Here is a tiny trained network, its code and every weight. The questions are about switching its units off for an input and a class, where a switched-off unit gives its printed mean instead of its output.

import numpy as np


def w(rows, s, z=0):
    codes = np.array(rows[::2]) - 128.0
    scale = np.full(codes.shape[1], s)
    scale[-1] = z or s
    return codes * scale


def norm(h):
    return h / np.sqrt((h * h).mean(-1, keepdims=True) + 1e-5)


def f(y):
    return np.maximum(y, 0)


def log_softmax(a):
    a = a - a.max(-1, keepdims=True)
    return a - np.log(np.exp(a).sum(-1, keepdims=True))


def net(x, mask):
    res = np.array(x, float).reshape(1, 8) / 4 @ E
    u = 0
    for l in range(4):
        y = f(norm(res) @ A[l][:, :-1].T + A[l][:, -1])
        res = res + np.where(mask[u : u + 9], y, B[l][:, -1]) @ B[l][:, :-1]
        u += 9
    return log_softmax(norm(res)[-1] @ U[:, :-1].T + U[:, -1])


A, B = {}, {}
E = w([
[130,126,132,128,131,127],'x0',
[58,61,103,75,131,35],'x1',
[126,128,130,127,127,127],'x2',
[132,236,164,1,133,70],'x3',
[130,125,131,127,127,126],'x4',
[45,155,203,202,224,113],'x5',
[179,158,118,212,86,24],'x6',
[130,127,129,127,129,126],'x7',
],0.0034)
A[0] = w([
[105,191,156,148,97,184,153],'L0N0',
[171,184,103,181,68,37,45],'L0N1',
[178,254,60,184,106,85,107],'L0N2',
[104,6,101,91,157,52,34],'L0N3',
[177,73,113,118,68,128,45],'L0N4',
[71,196,161,156,142,130,84],'L0N5',
[169,42,149,109,161,127,255],'L0N6',
[167,148,101,57,30,118,35],'L0N7',
[94,123,106,103,131,96,62],'L0N8',
],0.0046,0.0022)
B[0] = w([
[115,158,108,97,95,92,200],'L0N0',
[140,1,155,142,92,132,222],'L0N1',
[122,71,174,91,111,130,243],'L0N2',
[88,224,105,149,73,116,215],'L0N3',
[148,159,72,100,171,123,182],'L0N4',
[176,142,122,152,160,84,190],'L0N5',
[78,134,79,143,111,143,253],'L0N6',
[161,120,79,126,166,126,219],'L0N7',
[86,167,96,114,116,101,152],'L0N8',
],0.0062,0.0025)
A[1] = w([
[41,77,114,60,109,96,186],'L1N0',
[199,106,108,98,58,197,111],'L1N1',
[165,139,201,168,106,197,224],'L1N2',
[91,101,217,232,166,81,90],'L1N3',
[129,121,225,150,171,102,6],'L1N4',
[241,81,77,123,116,104,30],'L1N5',
[254,128,156,144,108,201,130],'L1N6',
[184,203,187,164,107,169,71],'L1N7',
[148,125,186,108,136,202,108],'L1N8',
],0.0053,0.0017)
B[1] = w([
[158,196,180,192,53,104,247],'L1N0',
[112,135,96,121,183,93,236],'L1N1',
[59,134,107,144,93,42,203],'L1N2',
[194,111,29,59,170,78,252],'L1N3',
[122,147,40,141,190,90,173],'L1N4',
[87,120,83,57,189,145,210],'L1N5',
[34,181,93,117,18,25,219],'L1N6',
[3,108,116,108,103,28,170],'L1N7',
[51,165,173,146,35,102,164],'L1N8',
],0.0043,0.0033)
A[2] = w([
[90,53,96,136,109,94,147],'L2N0',
[157,169,166,35,104,53,138],'L2N1',
[134,94,125,169,103,121,252],'L2N2',
[213,178,118,90,163,96,123],'L2N3',
[49,188,136,51,112,253,183],'L2N4',
[152,162,163,80,142,131,86],'L2N5',
[160,69,104,158,89,137,135],'L2N6',
[52,159,206,186,238,150,92],'L2N7',
[137,140,71,157,159,133,124],'L2N8',
],0.0054,0.0019)
B[2] = w([
[68,167,156,136,125,168,234],'L2N0',
[58,142,173,207,172,232,252],'L2N1',
[102,150,182,58,143,163,200],'L2N2',
[133,128,159,84,193,215,180],'L2N3',
[171,2,146,167,100,2,221],'L2N4',
[79,106,158,167,113,195,150],'L2N5',
[113,129,142,120,174,168,177],'L2N6',
[205,169,48,98,136,11,174],'L2N7',
[100,167,113,91,168,182,171],'L2N8',
],0.0049,0.0042)
A[3] = w([
[70,173,165,174,152,228,163],'L3N0',
[173,137,253,42,126,63,190],'L3N1',
[121,161,139,163,217,69,250],'L3N2',
[153,109,27,59,124,161,196],'L3N3',
[140,46,137,82,64,141,163],'L3N4',
[64,149,93,138,123,91,98],'L3N5',
[75,87,177,119,109,93,184],'L3N6',
[92,53,46,234,119,152,218],'L3N7',
[116,2,177,122,134,82,41],'L3N8',
],0.0057,0.0015)
B[3] = w([
[129,93,183,102,155,156,182],'L3N0',
[167,71,140,167,148,246,184],'L3N1',
[146,121,54,80,89,154,234],'L3N2',
[118,154,133,158,192,65,204],'L3N3',
[178,179,71,170,137,88,182],'L3N4',
[135,114,166,142,104,127,233],'L3N5',
[158,134,143,157,97,133,215],'L3N6',
[153,137,209,74,168,197,254],'L3N7',
[254,108,94,164,78,77,175],'L3N8',
],0.0064,0.0049)
U = w([
[118,157,42,89,205,91,151],'0',
[118,103,199,120,155,209,251],'1',
[42,150,163,156,43,79,72],'2',
[244,73,127,171,92,97,20],'3',
],0.011,0.0021)

Each question gives the input, the list of numbers given to net, and the class t.
The units are the neurons (one row each of A and B). Each row of codes is followed by its name. A weight is (code - 128) times the scale printed after its matrix; where a second scale follows, it is the last column's (A, B and U).
mask holds one flag per neuron, layer by layer. A switched-off neuron (its flag False) gives its mean, the last column of its row in B, instead of its output. The means were averaged over made-up inputs and are rounded, as every weight is.
A unit's drop is (log p(t) with every unit on - log p(t) with that unit switched off) / (log p(t) with every unit on - log p(t) with every unit switched off).
The circuit of an input: a set's keep is (log p(t) with only the set's units on - log p(t) with every unit switched off) / (log p(t) with every unit on - log p(t) with every unit switched off). Starting from the 12 units with the biggest drops (on a tie, the unit counted first), units are removed one at a time, each time the one whose removal leaves the highest keep (on an exact tie, the one counted first), for as long as the keep stays at least 0.8.
circuit, biggest first: the units of the circuit, biggest drop first
unit that matters most: the unit with the biggest drop
k most important neurons: the k neurons with the biggest drops, biggest first
k most important neurons of layer l: the k neurons of layer l with the biggest drops, biggest first
drop of u: that unit's drop, to one decimal
input [7,-4,-1,7,-1,6,7,4], class 1: unit that matters most => L3N1
input [6,7,7,0,2,-6,-4,-6], class 2: circuit, biggest first => (L0N3; L1N0)
input [-4,8,5,-7,4,-4,-7,4], class 2: circuit, biggest first => (L0N3; L1N0)
input [5,1,-7,-7,1,0,-8,8], class 3: circuit, biggest first => (L3N8; L2N1)
input [4,-7,7,-6,-2,4,-8,2], class 3: circuit, biggest first => (L2N4; L2N1; L2N7)
input [1,-2,6,5,-5,-4,5,3], class 1: 2 most important neurons => (L2N4; L2N1)
input [-8,4,6,2,8,-1,2,6], class 2: 2 most important neurons of layer 0 => (L0N3; L0N8)
input [4,7,-3,-3,4,0,-4,4], class 2: 2 most important neurons => (L0N3; L2N1)
input [-7,8,1,3,-8,-6,-7,-4], class 2: circuit, biggest first => (L1N0; L0N3; L1N3)
input [0,-1,-8,5,-1,8,8,8], class 0: circuit, biggest first => (L1N3; L3N2)
input [1,-8,6,0,-6,6,-2,-5], class 2: circuit, biggest first => (L1N7; L1N2)
input [-5,1,-2,3,7,0,-4,-8], class 3: circuit, biggest first => (L2N4; L1N3; L3N8)
input [8,-3,7,-4,-5,1,3,7], class 1: 4 most important neurons => (L2N4; L3N7; L2N7; L1N0)
input [-5,1,1,6,-7,-5,4,3], class 1: circuit, biggest first => (L2N1; L0N2; L3N1)
input [-8,7,-2,-6,6,-4,-1,6], class 2: circuit, biggest first => (L0N3)
input [1,2,0,-6,-7,-5,0,-2], class 1: 3 most important neurons => (L1N3; L3N7; L2N7)
input [3,-3,4,2,-7,-2,0,-7], class 2: 2 most important neurons of layer 3 => (L3N7; L3N1)
input [4,-1,6,1,2,-3,-3,6], class 0: 3 most important neurons => (L0N7; L0N2; L1N1)
input [7,8,-7,8,1,-2,-5,-6], class 1: 2 most important neurons => (L3N1; L1N6)
input [-2,4,5,-5,-2,-3,-2,7], class 1: circuit, biggest first => (L3N7)
input [-1,-3,-5,2,2,-5,-7,-4], class 3: 2 most important neurons => (L2N4; L1N3)
input [-6,-2,2,0,5,-8,7,-3], class 0: 2 most important neurons of layer 0 => (L0N4; L0N7)
input [-7,-4,-4,8,-5,-4,3,-8], class 1: drop of L2N1 => 0.2
input [-5,7,7,-5,-5,-3,-2,4], class 2: drop of L2N1 => 0.5
input [-8,-3,4,0,-6,2,-7,4], class 3: drop of L2N4 => 0.5
input [-3,5,-8,-5,-6,-7,1,-1], class 0: drop of L3N3 => 0.1
input [4,-4,-2,-5,-2,6,3,5], class 0: unit that matters most => L2N1
